Below are the code and all the weights of a small trained network. Each question names an input and a class and asks about switching units off, where a switched-off unit gives its printed mean instead of its output.

import numpy as np


def w(rows, s, z=0):
    codes = np.array(rows[::2]) - 128.0
    scale = np.full(codes.shape[1], s)
    scale[-1] = z or s
    return codes * scale


def f(y):
    return y / 2 * (1 + np.tanh(0.7978845608 * (y + 0.044715 * y**3)))


def log_softmax(a):
    a = a - a.max(-1, keepdims=True)
    return a - np.log(np.exp(a).sum(-1, keepdims=True))


def net(x, mask):
    res = np.array(x, float).reshape(1, 8) / 4 @ E
    y = f(res @ A[0][:, :-1].T + A[0][:, -1])
    res = res + np.where(mask, y, B[0][:, -1]) @ B[0][:, :-1]
    return log_softmax(res[-1] @ U[:, :-1].T + U[:, -1])


A, B = {}, {}
E = w([
[58,231,178],'x0',
[153,50,255],'x1',
[128,129,128],'x2',
[130,127,127],'x3',
[236,220,146],'x4',
[127,130,127],'x5',
[126,129,125],'x6',
[127,129,128],'x7',
],0.0092)
A[0] = w([
[245,211,142,52],'n1',
[224,175,154,38],'n2',
[122,105,177,102],'n3',
[73,202,143,74],'n4',
[58,86,138,57],'n5',
[191,85,44,130],'n6',
[103,172,171,125],'n7',
[137,122,213,157],'n8',
[139,135,84,211],'n9',
[139,171,60,141],'n10',
[186,86,112,124],'n11',
[191,85,109,5],'n12',
[135,153,87,79],'n13',
[189,155,129,105],'n14',
[79,142,58,66],'n15',
[143,84,181,185],'n16',
],0.012,0.0027)
B[0] = w([
[56,58,76,254],'n1',
[91,36,36,207],'n2',
[201,132,50,173],'n3',
[76,110,203,217],'n4',
[122,54,57,198],'n5',
[107,111,254,216],'n6',
[122,144,227,186],'n7',
[201,203,70,216],'n8',
[165,164,139,175],'n9',
[254,166,148,215],'n10',
[141,149,254,177],'n11',
[148,114,187,165],'n12',
[151,130,111,160],'n13',
[48,58,110,172],'n14',
[172,169,79,199],'n15',
[227,174,75,209],'n16',
],0.0071,0.0074)
U = w([
[74,85,57,96],'0',
[131,157,134,255],'1',
[204,206,87,60],'2',
[97,153,246,80],'3',
],0.013,0.0086)

Each question gives the input, the list of numbers given to net, and the class t.
The units are the neurons (one row each of A and B). Each row of codes is followed by its name. A weight is (code - 128) times the scale printed after its matrix; where a second scale follows, it is the last column's (A, B and U).
mask holds one flag per neuron, in row order. A switched-off neuron (its flag False) gives its mean, the last column of its row in B, instead of its output. The means were averaged over made-up inputs and are rounded, as every weight is.
A unit's drop is (log p(t) with every unit on - log p(t) with that unit switched off) / (log p(t) with every unit on - log p(t) with every unit switched off).
The circuit of an input: a set's keep is (log p(t) with only the set's units on - log p(t) with every unit switched off) / (log p(t) with every unit on - log p(t) with every unit switched off). Starting from the 12 units with the biggest drops (on a tie, the unit counted first), units are removed one at a time, each time the one whose removal leaves the highest keep (on an exact tie, the one counted first), for as long as the keep stays at least 0.8.
circuit, biggest first: the units of the circuit, biggest drop first
unit that matters most: the unit with the biggest drop
top k neurons: the k neurons with the biggest drops, biggest first
input [-6,8,-4,0,-6,-8,0,-5], class 2: unit that matters most -> n16
input [4,7,-5,-3,8,-7,2,-1], class 0: circuit, biggest first -> n1; n2
input [-2,-8,4,5,-7,-5,4,3], class 2: circuit, biggest first -> n15; n10
input [-7,-7,-4,8,-6,1,5,2], class 2: circuit, biggest first -> n15; n10
input [-5,6,-3,-8,7,0,6,2], class 0: top 4 neurons -> n2; n1; n14; n10
input [-5,6,6,1,0,-2,4,1], class 2: circuit, biggest first -> n16; n8
input [-7,3,-1,7,-5,6,-5,6], class 3: circuit, biggest first -> n11; n6
input [-7,-1,-8,3,-3,2,-1,-3], class 3: circuit, biggest first -> n6; n11
input [-7,-8,1,-2,-1,5,0,-5], class 2: top 2 neurons -> n10; n15
input [8,-8,1,-3,-4,8,5,0], class 2: top 3 neurons -> n15; n10; n6
input [-6,5,3,-2,-7,6,-1,8], class 1: top 2 neurons -> n1; n11
input [8,-7,8,4,0,1,6,-7], class 3: top 4 neurons -> n4; n7; n8; n16
input [8,0,0,-6,4,5,0,7], class 3: top 2 neurons -> n4; n7
input [-2,-4,-5,2,-3,3,-2,-2], class 2: circuit, biggest first -> n1
input [-3,8,5,1,-7,0,0,7], class 2: circuit, biggest first -> n16; n8
input [7,3,5,3,-8,-8,3,5], class 0: top 2 neurons -> n5; n6
input [-5,5,-6,-5,5,-5,1,5], class 0: top 2 neurons -> n2; n1
input [-8,-7,-2,-2,5,-5,-3,-7], class 3: top 2 neurons -> n6; n11
input [-4,-5,-5,-3,5,1,3,0], class 0: top 3 neurons -> n1; n2; n14
input [7,-6,5,-6,-2,-1,-6,6], class 3: circuit, biggest first -> n4
